Here is a tiny trained network, its code and every weight. The questions are about switching its units off for an input and a class, where a switched-off unit gives its printed mean instead of its output.

import numpy as np


def w(rows, s, z=0):
    codes = np.array(rows[::2]) - 128.0
    scale = np.full(codes.shape[1], s)
    scale[-1] = z or s
    return codes * scale


def f(y):
    return y / 2 * (1 + np.tanh(0.7978845608 * (y + 0.044715 * y**3)))


def log_softmax(a):
    a = a - a.max(-1, keepdims=True)
    return a - np.log(np.exp(a).sum(-1, keepdims=True))


def net(x, mask):
    res = np.array(x, float).reshape(1, 3) / 4 @ E
    y = f(res @ A[0][:, :-1].T + A[0][:, -1])
    res = res + np.where(mask, y, B[0][:, -1]) @ B[0][:, :-1]
    return log_softmax(res[-1] @ U[:, :-1].T + U[:, -1])


A, B = {}, {}
E = w([
[116,178,98,250],'x0',
[197,157,49,127],'x1',
[169,194,237,110],'x2',
],0.011)
A[0] = w([
[129,176,98,225,141],'neuron 1',
[146,131,155,144,127],'neuron 2',
[105,151,180,133,228],'neuron 3',
[92,123,185,153,88],'neuron 4',
[135,158,125,164,158],'neuron 5',
[147,140,163,36,186],'neuron 6',
[194,190,161,141,180],'neuron 7',
[7,56,133,133,253],'neuron 8',
],0.013,0.0043)
B[0] = w([
[164,197,134,65,219],'neuron 1',
[159,150,114,144,143],'neuron 2',
[140,143,86,140,196],'neuron 3',
[135,98,118,182,166],'neuron 4',
[158,164,118,110,160],'neuron 5',
[31,190,222,3,246],'neuron 6',
[132,126,66,141,209],'neuron 7',
[13,124,104,143,235],'neuron 8',
],0.013,0.011)
U = w([
[168,78,192,82,98],'0',
[252,164,105,158,146],'1',
[77,203,176,63,145],'2',
[97,40,51,159,211],'3',
[134,123,158,192,58],'4',
[175,45,215,161,2],'5',
],0.013,0.0074)

Each question gives the input, the list of numbers given to net, and the class t.
The units are the neurons (one row each of A and B). Each row of codes is followed by its name. A weight is (code - 128) times the scale printed after its matrix; where a second scale follows, it is the last column's (A, B and U).
mask holds one flag per neuron, in row order. A switched-off neuron (its flag False) gives its mean, the last column of its row in B, instead of its output. The means were averaged over made-up inputs and are rounded, as every weight is.
A unit's drop is (log p(t) with every unit on - log p(t) with that unit switched off) / (log p(t) with every unit on - log p(t) with every unit switched off).
The circuit of an input: a set's keep is (log p(t) with only the set's units on - log p(t) with every unit switched off) / (log p(t) with every unit on - log p(t) with every unit switched off). Starting from all 8 units, units are removed one at a time, each time the one whose removal leaves the highest keep (on an exact tie, the one counted first), for as long as the keep stays at least 0.8.
units of the circuit, in order: the units of the circuit, biggest drop first
k most important neurons: the k neurons with the biggest drops, biggest first
drop when u is switched off: that unit's drop, to one decimal
input [7,-8,-4], class 3: 3 most important neurons => [neuron 6; neuron 4; neuron 8]
input [-5,-4,-7], class 3: 3 most important neurons => [neuron 6; neuron 1; neuron 8]
input [2,8,0], class 1: most important neuron => [neuron 6]
input [1,3,-2], class 1: units of the circuit, in order => [neuron 6; neuron 8]
input [4,-7,6], class 3: units of the circuit, in order => [neuron 6; neuron 4]
input [-3,3,-3], class 3: 3 most important neurons => [neuron 6; neuron 1; neuron 5]
input [7,1,-8], class 2: 2 most important neurons => [neuron 1; neuron 8]
input [5,7,-5], class 1: drop when neuron 6 is switched off => 0.8
input [0,-5,-6], class 3: drop when neuron 6 is switched off => 0.3
input [-3,3,-4], class 3: drop when neuron 1 is switched off => 0.3
input [3,3,4], class 1: drop when neuron 6 is switched off => 0.4
